Below is a small trained network, with its code and all its weights. Each question gives an input and a target symbol and asks what happens when units are switched off, that is, made to give their printed mean instead of their output.

import numpy as np


def w(rows, s, z=0):
    codes = np.array(rows[::2]) - 128.0
    scale = np.full(codes.shape[1], s)
    scale[-1] = z or s
    return codes * scale


def f(y):
    return y / 2 * (1 + np.tanh(0.7978845608 * (y + 0.044715 * y**3)))


def softmax(a):
    e = np.exp(a - a.max(-1, keepdims=True))
    return e / e.sum(-1, keepdims=True)


def log_softmax(a):
    a = a - a.max(-1, keepdims=True)
    return a - np.log(np.exp(a).sum(-1, keepdims=True))


def net(x, mask):
    ids = ['δθλμξσφψω'.index(c) for c in x.split()]
    T = len(ids)
    res = E[ids] + P[:T]
    r = res
    for j in range(2):
        rows = slice(4 * j, 4 * j + 4)
        q, k, v = (r @ M[0][rows].T for M in (Q, K, V))
        z = softmax(np.where(np.tri(T) > 0, q @ k.T / 4**0.5, -1e9)) @ v
        o = O[0][rows]
        res = res + np.where(mask[j], z, o[:, -1]) @ o[:, :-1]
    y = f(res @ A[0][:, :-1].T + A[0][:, -1])
    res = res + np.where(mask[2:6], y, B[0][:, -1]) @ B[0][:, :-1]
    return log_softmax(res[-1] @ U[:, :-1].T + U[:, -1])


Q, K, V, O, A, B = {}, {}, {}, {}, {}, {}
E = w([
[122,137,82],'δ',
[76,84,121],'θ',
[76,38,152],'λ',
[137,112,121],'μ',
[121,154,81],'ξ',
[124,135,85],'σ',
[107,183,76],'φ',
[90,118,133],'ψ',
[187,106,8],'ω',
],0.011)
P = w([
[174,181,205],'0',
[134,88,170],'1',
[74,96,16],'2',
[65,178,107],'3',
[113,27,174],'4',
[65,78,33],'5',
[61,186,95],'6',
[117,19,174],'7',
[131,76,36],'8',
[62,169,130],'9',
[118,8,182],'10',
],0.011)
Q[0] = w([
[187,104,103],'h0',
[27,123,120],'h0',
[247,90,117],'h0',
[184,171,82],'h0',
[177,134,193],'h1',
[153,28,40],'h1',
[26,30,106],'h1',
[188,162,86],'h1',
],0.012)
K[0] = w([
[62,179,147],'h0',
[99,31,132],'h0',
[93,243,176],'h0',
[133,144,70],'h0',
[166,86,173],'h1',
[170,161,240],'h1',
[253,186,229],'h1',
[138,84,145],'h1',
],0.013)
V[0] = w([
[1,146,207],'h0',
[64,203,161],'h0',
[183,236,161],'h0',
[173,191,137],'h0',
[82,194,68],'h1',
[176,65,87],'h1',
[156,48,166],'h1',
[18,3,88],'h1',
],0.009)
O[0] = w([
[194,66,193,120],'h0',
[59,161,229,96],'h0',
[92,180,121,28],'h0',
[120,58,123,71],'h0',
[2,166,213,166],'h1',
[175,58,56,94],'h1',
[240,77,64,74],'h1',
[129,186,194,2],'h1',
],0.0098,0.0053)
A[0] = w([
[236,104,165,2],'n0',
[33,54,255,89],'n1',
[126,22,138,70],'n2',
[155,79,246,241],'n3',
],0.008,0.0044)
B[0] = w([
[232,82,36,117],'n0',
[76,154,161,254],'n1',
[74,254,90,232],'n2',
[158,57,148,214],'n3',
],0.013,0.0035)
U = w([
[109,106,188,24],'δ',
[176,135,178,126],'θ',
[221,142,165,99],'λ',
[104,202,40,187],'μ',
[89,254,216,122],'ξ',
[102,125,155,208],'σ',
[58,124,241,83],'φ',
[128,191,138,253],'ψ',
[100,108,72,124],'ω',
],0.0098,0.0047)

Each question gives the input, a string of symbols that net reads in full, and the target symbol t.
The units are the heads (4 rows each of Q, K, V and O) and the neurons (one row each of A and B). Each row of codes is followed by its name. A weight is (code - 128) times the scale printed after its matrix; where a second scale follows, it is the last column's (O, A, B and U).
mask holds one flag per unit, heads first, then neurons. A switched-off unit (its flag False) gives its mean, the last column of its rows in O or B, instead of its output. The means were averaged over made-up inputs and are rounded, as every weight is.
A unit's drop is (log p(t) with every unit on - log p(t) with that unit switched off) / (log p(t) with every unit on - log p(t) with every unit switched off).
The circuit of an input: a set's keep is (log p(t) with only the set's units on - log p(t) with every unit switched off) / (log p(t) with every unit on - log p(t) with every unit switched off). Starting from all 6 units, units are removed one at a time, each time the one whose removal leaves the highest keep (on an exact tie, the one counted first), for as long as the keep stays at least 0.8.
units of the circuit, in order: the units of the circuit, biggest drop first
unit that matters most: the unit with the biggest drop
k most important neurons: the k neurons with the biggest drops, biggest first
which heads matter: for each layer, one digit per head in row order, 1 if its drop is at least 0.15 and else 0, layers parted by /
input λ φ φ φ θ, target λ: which heads matter => 11
input ω ω φ ψ, target μ: units of the circuit, in order => [h0]
input λ φ ξ λ ξ, target λ: units of the circuit, in order => [h1 h0 n0]
input φ ψ ξ φ ω λ, target μ: units of the circuit, in order => [h0 n2]
input φ φ σ ξ σ, target φ: which heads matter => 11
input φ φ ξ σ, target ξ: which heads matter => 01
input φ φ φ ω φ φ ω ξ, target φ: units of the circuit, in order => [h1 n1 h0]
input λ ω φ φ φ λ θ ω, target λ: units of the circuit, in order => [h1 n0]
input μ φ μ δ δ, target μ: which heads matter => 01
input φ φ σ φ μ ξ ω φ ω φ δ, target φ: units of the circuit, in order => [n1 h1 h0]
input ω φ ξ μ φ λ, target μ: units of the circuit, in order => [n2 h1]
input λ φ φ φ λ, target λ: units of the circuit, in order => [h1 h0]
input σ σ λ σ φ μ δ φ φ ψ, target φ: units of the circuit, in order => [h1 n2 n1]
input φ ψ φ λ φ, target φ: unit that matters most => h0
input σ ξ φ ψ, target φ: units of the circuit, in order => [n2 h1]
input φ λ λ μ φ φ σ ψ σ θ, target φ: units of the circuit, in order => [h1 n1 n2]
input σ μ φ σ, target ξ: 2 most important neurons => [n3 n1]
input ψ ξ φ δ, target ξ: 2 most important neurons => [n1 n3]
input φ σ μ φ φ, target φ: 2 most important neurons => [n1 n2]
input μ ξ σ ω ω, target μ: 2 most important neurons => [n2 n3]
input λ δ ω ψ φ ξ φ λ ξ φ σ, target λ: 2 most important neurons => [n0 n3]
input φ θ φ φ σ μ ξ σ λ θ μ, target φ: 2 most important neurons => [n3 n1]
